Below is a small trained network, with its code and all its weights. Each question gives an input and a target symbol and asks what happens when units are switched off, that is, made to give their printed mean instead of their output.

import numpy as np


def w(rows, s, z=0):
    codes = np.array(rows[::2]) - 128.0
    scale = np.full(codes.shape[1], s)
    scale[-1] = z or s
    return codes * scale


def norm(h):
    return h / np.sqrt((h * h).mean(-1, keepdims=True) + 1e-5)


def f(y):
    return y / 2 * (1 + np.tanh(0.7978845608 * (y + 0.044715 * y**3)))


def softmax(a):
    e = np.exp(a - a.max(-1, keepdims=True))
    return e / e.sum(-1, keepdims=True)


def log_softmax(a):
    a = a - a.max(-1, keepdims=True)
    return a - np.log(np.exp(a).sum(-1, keepdims=True))


def net(x, mask):
    ids = ['αγεζθλξπτφψ'.index(c) for c in x.split()]
    T = len(ids)
    res = E[ids] + P[:T]
    r = norm(res)
    for j in range(2):
        rows = slice(3 * j, 3 * j + 3)
        q, k, v = (r @ M[0][rows].T for M in (Q, K, V))
        z = softmax(np.where(np.tri(T) > 0, q @ k.T / 3**0.5, -1e9)) @ v
        o = O[0][rows]
        res = res + np.where(mask[j], z, o[:, -1]) @ o[:, :-1]
    y = f(norm(res) @ A[0][:, :-1].T + A[0][:, -1])
    res = res + np.where(mask[2:14], y, B[0][:, -1]) @ B[0][:, :-1]
    return log_softmax(norm(res)[-1] @ U[:, :-1].T + U[:, -1])


Q, K, V, O, A, B = {}, {}, {}, {}, {}, {}
E = w([
[140,211,134,120,154],'α',
[140,93,230,125,32],'γ',
[45,173,178,106,155],'ε',
[18,65,80,151,116],'ζ',
[194,133,196,68,126],'θ',
[194,9,114,100,86],'λ',
[122,213,155,119,17],'ξ',
[70,56,186,211,102],'π',
[95,85,54,2,174],'τ',
[34,41,162,124,222],'φ',
[61,92,101,64,72],'ψ',
],0.0071)
P = w([
[168,174,103,211,185],'0',
[100,76,199,86,115],'1',
[94,83,185,59,103],'2',
[88,72,176,37,100],'3',
[78,60,183,21,90],'4',
[65,66,178,2,76],'5',
],0.0042)
Q[0] = w([
[191,146,72,247,136],'H1',
[139,158,129,120,127],'H1',
[203,169,51,209,165],'H1',
[118,101,153,79,136],'H2',
[127,136,82,93,113],'H2',
[98,94,153,84,100],'H2',
],0.011)
K[0] = w([
[77,99,230,2,109],'H1',
[140,77,140,143,113],'H1',
[53,80,233,26,71],'H1',
[112,117,82,180,146],'H2',
[114,126,78,93,147],'H2',
[155,151,80,197,155],'H2',
],0.0081)
V[0] = w([
[25,74,214,82,175],'H1',
[158,133,85,61,207],'H1',
[70,3,83,42,84],'H1',
[154,125,61,202,157],'H2',
[117,80,204,112,95],'H2',
[121,100,196,35,114],'H2',
],0.0057)
O[0] = w([
[14,166,254,101,144,155],'H1',
[174,137,157,54,193,67],'H1',
[153,90,238,84,29,107],'H1',
[86,78,144,45,102,72],'H2',
[139,105,93,215,169,253],'H2',
[183,159,156,238,178,211],'H2',
],0.0053,0.0018)
A[0] = w([
[134,157,42,162,140,122],'N1',
[167,129,172,195,156,53],'N2',
[149,97,155,144,115,124],'N3',
[217,142,121,119,99,3],'N4',
[156,182,127,110,96,123],'N5',
[144,251,130,116,83,115],'N6',
[134,172,130,74,113,100],'N7',
[166,171,110,99,111,184],'N8',
[165,97,156,127,150,112],'N9',
[156,92,153,103,132,122],'N10',
[108,53,155,101,151,111],'N11',
[98,95,169,151,150,156],'N12',
],0.011,0.0047)
B[0] = w([
[97,98,254,89,115,188],'N1',
[194,114,228,138,135,130],'N2',
[130,149,102,199,129,167],'N3',
[162,153,70,149,159,127],'N4',
[151,54,126,123,142,125],'N5',
[85,39,60,158,207,149],'N6',
[148,84,199,113,164,132],'N7',
[170,57,169,126,122,143],'N8',
[137,169,113,159,176,150],'N9',
[148,196,110,144,149,180],'N10',
[171,194,49,129,123,253],'N11',
[171,182,81,165,124,227],'N12',
],0.0068,0.0047)
U = w([
[129,93,90,8,190,3],'α',
[108,127,150,241,106,119],'γ',
[97,180,65,155,225,85],'ε',
[75,112,122,56,41,104],'ζ',
[150,92,180,137,241,101],'θ',
[221,99,47,134,98,240],'λ',
[105,9,144,143,123,180],'ξ',
[46,133,39,155,70,8],'π',
[212,155,201,73,176,106],'τ',
[78,222,186,109,150,197],'φ',
[160,151,209,146,31,140],'ψ',
],0.012,0.0031)

Each question gives the input, a string of symbols that net reads in full, and the target symbol t.
The units are the heads (3 rows each of Q, K, V and O) and the neurons (one row each of A and B). Each row of codes is followed by its name. A weight is (code - 128) times the scale printed after its matrix; where a second scale follows, it is the last column's (O, A, B and U).
mask holds one flag per unit, heads first, then neurons. A switched-off unit (its flag False) gives its mean, the last column of its rows in O or B, instead of its output. The means were averaged over made-up inputs and are rounded, as every weight is.
A unit's drop is (log p(t) with every unit on - log p(t) with that unit switched off) / (log p(t) with every unit on - log p(t) with every unit switched off).
The circuit of an input: a set's keep is (log p(t) with only the set's units on - log p(t) with every unit switched off) / (log p(t) with every unit on - log p(t) with every unit switched off). Starting from the 12 units with the biggest drops (on a tie, the unit counted first), units are removed one at a time, each time the one whose removal leaves the highest keep (on an exact tie, the one counted first), for as long as the keep stays at least 0.8.
circuit, biggest first: the units of the circuit, biggest drop first
top k neurons: the k neurons with the biggest drops, biggest first
which heads matter: for each layer, one digit per head in row order, 1 if its drop is at least 0.15 and else 0, layers parted by /
drop when u is switched off: that unit's drop, to one decimal
input ψ ξ γ ξ ε, target ψ: which heads matter -> 10
input ζ ξ λ λ λ ξ, target ξ: which heads matter -> 00
input λ λ ξ, target λ: circuit, biggest first -> H1
input ξ τ γ λ π α, target ξ: which heads matter -> 00
input α ε γ, target α: circuit, biggest first -> H1, H2
input ξ λ φ ζ, target ξ: circuit, biggest first -> H1, N1, N11
input γ ξ ζ λ γ, target γ: circuit, biggest first -> H2, H1
input ξ τ π, target ξ: circuit, biggest first -> H1, N1, N11, N10
input ξ π γ λ, target ξ: which heads matter -> 10
input θ γ θ λ, target θ: top 2 neurons -> N1, N11
input λ τ ψ φ τ, target λ: top 2 neurons -> N1, N11
input θ α ε, target θ: which heads matter -> 11
input ξ λ ε λ α, target θ: which heads matter -> 01
input λ τ α φ φ, target λ: which heads matter -> 10
input φ ξ ε λ φ ψ, target φ: circuit, biggest first -> H1
input θ ψ ξ γ π, target θ: which heads matter -> 11
input ξ θ ξ, target ξ: top 2 neurons -> N1, N6
input τ τ ζ φ γ, target τ: drop when H1 is switched off -> 1.0
input α λ ψ ψ, target α: drop when H1 is switched off -> 0.6
input ξ ξ τ λ γ λ, target ξ: drop when H2 is switched off -> 0.2
input λ φ ξ θ, target λ: drop when H1 is switched off -> 0.5
